Below is a small trained network, with its code and all its weights. Each question gives an input and a target symbol and asks what happens when units are switched off, that is, made to give their printed mean instead of their output.

import numpy as np


def w(rows, s, z=0):
    codes = np.array(rows[::2]) - 128.0
    scale = np.full(codes.shape[1], s)
    scale[-1] = z or s
    return codes * scale


def f(y):
    return np.maximum(y, 0)


def softmax(a):
    e = np.exp(a - a.max(-1, keepdims=True))
    return e / e.sum(-1, keepdims=True)


def log_softmax(a):
    a = a - a.max(-1, keepdims=True)
    return a - np.log(np.exp(a).sum(-1, keepdims=True))


def net(x, mask):
    ids = ['Φβγημψ'.index(c) for c in x.split()]
    T = len(ids)
    res = E[ids] + P[:T]
    q, k, v = (res @ M[0].T for M in (Q, K, V))
    z = softmax(np.where(np.tri(T) > 0, q @ k.T / 4**0.5, -1e9)) @ v
    res = res + np.where(mask[0], z, O[0][:, -1]) @ O[0][:, :-1]
    y = f(res @ A[0][:, :-1].T + A[0][:, -1])
    res = res + np.where(mask[1:9], y, B[0][:, -1]) @ B[0][:, :-1]
    return log_softmax(res[-1] @ U[:, :-1].T + U[:, -1])


Q, K, V, O, A, B = {}, {}, {}, {}, {}, {}
E = w([
[114,98,106,170,156,250],'Φ',
[112,142,69,145,93,170],'β',
[191,218,153,146,150,121],'γ',
[146,163,128,87,125,189],'η',
[173,134,82,165,159,95],'μ',
[127,147,159,197,166,128],'ψ',
],0.021)
P = w([
[160,254,135,193,105,180],'0',
[191,112,109,123,185,128],'1',
[179,106,106,124,184,131],'2',
[160,101,100,131,172,141],'3',
[149,93,100,133,161,176],'4',
[143,88,96,143,150,167],'5',
[134,80,94,156,140,185],'6',
[126,88,95,162,134,177],'7',
[121,92,97,167,134,191],'8',
],0.0085)
Q[0] = w([
[144,73,102,80,175,134],'h0',
[182,222,45,129,191,239],'h0',
[1,62,197,73,77,57],'h0',
[93,54,180,69,127,108],'h0',
],0.0098)
K[0] = w([
[166,150,180,126,213,57],'h0',
[218,207,140,178,92,168],'h0',
[91,1,166,48,144,100],'h0',
[140,29,122,60,174,104],'h0',
],0.0089)
V[0] = w([
[106,100,135,186,178,68],'h0',
[140,134,199,60,47,83],'h0',
[137,94,127,61,190,182],'h0',
[154,78,8,110,72,92],'h0',
],0.012)
O[0] = w([
[85,254,92,116,209,152,53],'h0',
[151,68,197,137,150,250,41],'h0',
[116,131,179,148,27,102,87],'h0',
[183,212,85,150,72,186,5],'h0',
],0.0085,0.011)
A[0] = w([
[184,34,196,115,47,134,249],'n0',
[58,36,157,139,83,97,147],'n1',
[165,148,255,77,150,96,62],'n2',
[197,143,107,169,171,56,79],'n3',
[42,65,31,178,129,182,51],'n4',
[189,72,185,155,166,103,82],'n5',
[65,93,148,172,188,107,62],'n6',
[175,110,109,118,18,232,209],'n7',
],0.0074,0.002)
B[0] = w([
[108,225,172,221,230,132,254],'n0',
[96,204,243,160,80,69,243],'n1',
[30,205,134,89,173,177,177],'n2',
[155,159,178,31,64,253,237],'n3',
[75,198,162,17,52,165,206],'n4',
[133,152,129,123,85,250,235],'n5',
[184,15,168,119,108,140,207],'n6',
[192,2,57,193,111,83,175],'n7',
],0.006,0.0072)
U = w([
[77,162,156,75,67,76,84],'Φ',
[215,80,95,129,82,153,157],'β',
[114,109,157,73,118,195,2],'γ',
[132,143,162,221,141,137,166],'η',
[102,254,138,105,138,185,160],'μ',
[76,121,101,145,229,92,181],'ψ',
],0.0073,0.0037)

Each question gives the input, a string of symbols that net reads in full, and the target symbol t.
The units are the heads (4 rows each of Q, K, V and O) and the neurons (one row each of A and B). Each row of codes is followed by its name. A weight is (code - 128) times the scale printed after its matrix; where a second scale follows, it is the last column's (O, A, B and U).
mask holds one flag per unit, heads first, then neurons. A switched-off unit (its flag False) gives its mean, the last column of its rows in O or B, instead of its output. The means were averaged over made-up inputs and are rounded, as every weight is.
A unit's drop is (log p(t) with every unit on - log p(t) with that unit switched off) / (log p(t) with every unit on - log p(t) with every unit switched off).
The circuit of an input: a set's keep is (log p(t) with only the set's units on - log p(t) with every unit switched off) / (log p(t) with every unit on - log p(t) with every unit switched off). Starting from all 9 units, units are removed one at a time, each time the one whose removal leaves the highest keep (on an exact tie, the one counted first), for as long as the keep stays at least 0.8.
units of the circuit, in order: the units of the circuit, biggest drop first
most important unit: the unit with the biggest drop
top k neurons: the k neurons with the biggest drops, biggest first
drop when u is switched off: that unit's drop, to one decimal
input β η η γ η μ ψ η, target β: units of the circuit, in order -> h0, n0, n1, n7
input γ γ η η μ Φ Φ η Φ, target γ: units of the circuit, in order -> n4, h0
input Φ γ ψ η, target ψ: most important unit -> n3
input η η η ψ β, target η: units of the circuit, in order -> h0, n0
input β η Φ, target β: top 4 neurons -> n7, n0, n1, n2
input ψ Φ η Φ, target ψ: top 2 neurons -> n3, n5
input γ μ β γ η Φ ψ, target γ: top 2 neurons -> n6, n5
input β η η γ γ, target β: top 4 neurons -> n0, n1, n4, n2
input γ γ μ, target γ: units of the circuit, in order -> h0, n3, n5
input ψ β Φ, target ψ: top 2 neurons -> n5, n3
input β μ β μ μ μ ψ η μ, target β: units of the circuit, in order -> h0, n0
input η η β Φ, target η: units of the circuit, in order -> h0, n0
input γ μ Φ, target γ: top 3 neurons -> n4, n6, n5
input ψ η μ η Φ β, target ψ: units of the circuit, in order -> h0
input η ψ β, target η: top 2 neurons -> n0, n1
input η η μ β η Φ ψ Φ Φ, target η: top 3 neurons -> n0, n1, n7
input μ μ Φ, target μ: drop when n4 is switched off -> 0.2
input η μ η μ, target η: drop when n0 is switched off -> 0.7
input β β β β η η η Φ, target β: drop when h0 is switched off -> 1.1
input ψ Φ μ η η, target ψ: drop when n6 is switched off -> 0.0
input β η η, target β: top neuron -> n7
